Here is a tiny trained network, its code and every weight. The questions are about switching its units off for an input and a target symbol, where a switched-off unit gives its printed mean instead of its output.

import numpy as np


def w(rows, s, z=0):
    codes = np.array(rows[::2]) - 128.0
    scale = np.full(codes.shape[1], s)
    scale[-1] = z or s
    return codes * scale


def f(y):
    return np.maximum(y, 0)


def softmax(a):
    e = np.exp(a - a.max(-1, keepdims=True))
    return e / e.sum(-1, keepdims=True)


def log_softmax(a):
    a = a - a.max(-1, keepdims=True)
    return a - np.log(np.exp(a).sum(-1, keepdims=True))


def net(x, mask):
    ids = ['Ωαγδεζθμτφ'.index(c) for c in x.split()]
    T = len(ids)
    res = E[ids] + P[:T]
    r = res
    for j in range(2):
        rows = slice(2 * j, 2 * j + 2)
        q, k, v = (r @ M[0][rows].T for M in (Q, K, V))
        z = softmax(np.where(np.tri(T) > 0, q @ k.T / 2**0.5, -1e9)) @ v
        o = O[0][rows]
        res = res + np.where(mask[j], z, o[:, -1]) @ o[:, :-1]
    y = f(res @ A[0][:, :-1].T + A[0][:, -1])
    res = res + np.where(mask[2:10], y, B[0][:, -1]) @ B[0][:, :-1]
    return log_softmax(res[-1] @ U[:, :-1].T + U[:, -1])


Q, K, V, O, A, B = {}, {}, {}, {}, {}, {}
E = w([
[251,156,97,155,85],'Ω',
[160,141,150,192,146],'α',
[61,62,127,37,144],'γ',
[132,153,80,76,148],'δ',
[148,186,100,149,127],'ε',
[131,99,179,123,79],'ζ',
[229,161,135,83,70],'θ',
[67,81,168,131,77],'μ',
[81,156,128,157,118],'τ',
[172,88,201,158,75],'φ',
],0.016)
P = w([
[119,114,92,123,2],'0',
[154,151,244,88,102],'1',
[51,161,119,175,146],'2',
[187,66,71,141,106],'3',
[153,170,229,70,111],'4',
[37,143,112,164,152],'5',
[203,46,86,137,138],'6',
[142,176,203,48,110],'7',
[33,132,106,162,155],'8',
[212,44,94,136,152],'9',
[158,192,199,54,117],'10',
[34,132,107,164,146],'11',
[226,31,114,140,157],'12',
],0.01)
Q[0] = w([
[176,247,234,208,133],'h1',
[132,83,42,129,182],'h1',
[89,142,99,251,80],'h2',
[181,48,1,228,162],'h2',
],0.0062)
K[0] = w([
[209,161,135,255,112],'h1',
[74,105,114,102,135],'h1',
[123,199,147,183,119],'h2',
[171,182,137,227,114],'h2',
],0.0096)
V[0] = w([
[139,148,193,142,124],'h1',
[1,179,176,135,104],'h1',
[102,75,111,110,174],'h2',
[96,78,145,68,195],'h2',
],0.0082)
O[0] = w([
[85,95,254,144,188,207],'h1',
[38,34,100,94,165,6],'h1',
[90,131,129,73,213,31],'h2',
[111,181,237,123,171,28],'h2',
],0.0056,0.0019)
A[0] = w([
[56,188,62,143,125,68],'n1',
[195,106,171,72,253,146],'n2',
[156,118,80,169,179,153],'n3',
[66,112,74,173,148,115],'n4',
[212,83,59,152,99,103],'n5',
[90,116,96,100,254,101],'n6',
[162,54,178,50,65,46],'n7',
[180,137,101,76,76,2],'n8',
],0.0095,0.0061)
B[0] = w([
[85,208,165,51,204,145],'n1',
[41,172,118,229,91,203],'n2',
[158,78,92,165,166,181],'n3',
[135,112,124,74,185,165],'n4',
[25,157,109,70,133,254],'n5',
[230,106,177,91,151,174],'n6',
[121,179,2,181,204,195],'n7',
[107,15,223,141,222,165],'n8',
],0.0083,0.0069)
U = w([
[76,148,16,106,54,219],'Ω',
[149,61,85,230,244,160],'α',
[142,83,185,93,183,109],'γ',
[130,167,111,106,183,62],'δ',
[83,206,79,142,171,3],'ε',
[73,85,177,122,75,124],'ζ',
[178,186,165,60,71,238],'θ',
[29,87,158,142,108,61],'μ',
[2,225,156,165,191,18],'τ',
[129,51,209,159,96,144],'φ',
],0.0088,0.0052)

Each question gives the input, a string of symbols that net reads in full, and the target symbol t.
The units are the heads (2 rows each of Q, K, V and O) and the neurons (one row each of A and B). Each row of codes is followed by its name. A weight is (code - 128) times the scale printed after its matrix; where a second scale follows, it is the last column's (O, A, B and U).
mask holds one flag per unit, heads first, then neurons. A switched-off unit (its flag False) gives its mean, the last column of its rows in O or B, instead of its output. The means were averaged over made-up inputs and are rounded, as every weight is.
A unit's drop is (log p(t) with every unit on - log p(t) with that unit switched off) / (log p(t) with every unit on - log p(t) with every unit switched off).
The circuit of an input: a set's keep is (log p(t) with only the set's units on - log p(t) with every unit switched off) / (log p(t) with every unit on - log p(t) with every unit switched off). Starting from all 10 units, units are removed one at a time, each time the one whose removal leaves the highest keep (on an exact tie, the one counted first), for as long as the keep stays at least 0.8.
units of the circuit, in order: the units of the circuit, biggest drop first
unit that matters most: the unit with the biggest drop
top k neurons: the k neurons with the biggest drops, biggest first
which heads matter: for each layer, one digit per head in row order, 1 if its drop is at least 0.15 and else 0, layers parted by /
drop of u: that unit's drop, to one decimal
input Ω Ω φ θ α μ γ ε Ω γ δ μ τ, target Ω: unit that matters most	h2
input δ θ α ε α γ α ζ, target τ: units of the circuit, in order	h2, n2
input φ γ α α θ ζ Ω τ, target θ: units of the circuit, in order	h1, n2
input Ω Ω α ζ δ θ Ω μ, target θ: top 4 neurons	n2, n5, n8, n3
input α ζ α α γ μ μ ε α δ δ, target τ: units of the circuit, in order	n2, h2
input α α φ Ω ε Ω Ω ζ Ω δ φ γ, target γ: which heads matter	10
input φ γ γ γ α, target τ: which heads matter	01
input τ δ Ω α α Ω α α Ω α ζ α γ, target Ω: units of the circuit, in order	h1, n8
input α ζ τ Ω γ α μ ζ, target τ: units of the circuit, in order	h2, n7
input α γ Ω γ Ω θ α φ γ τ α φ ε, target Ω: units of the circuit, in order	n5, h2
input Ω γ τ γ μ, target τ: top 2 neurons	n7, n6
input α α α α α τ α α γ ζ, target Ω: which heads matter	00
input α Ω δ α θ α φ, target Ω: which heads matter	01
input α α θ Ω α, target θ: which heads matter	10
input α α θ γ α θ γ α γ, target γ: units of the circuit, in order	n6, h2
input θ φ γ Ω τ γ γ, target α: which heads matter	11
input α α α α γ δ α θ α θ θ, target τ: units of the circuit, in order	n2, h2
input Ω α φ θ τ φ α τ α ε γ, target τ: units of the circuit, in order	n2, h2
input ε μ Ω δ ζ ε μ Ω α α α α ε, target Ω: drop of n8	0.3
input γ θ γ α Ω τ γ φ, target τ: drop of n7	0.2
input α α Ω θ γ, target τ: drop of n6	-0.1
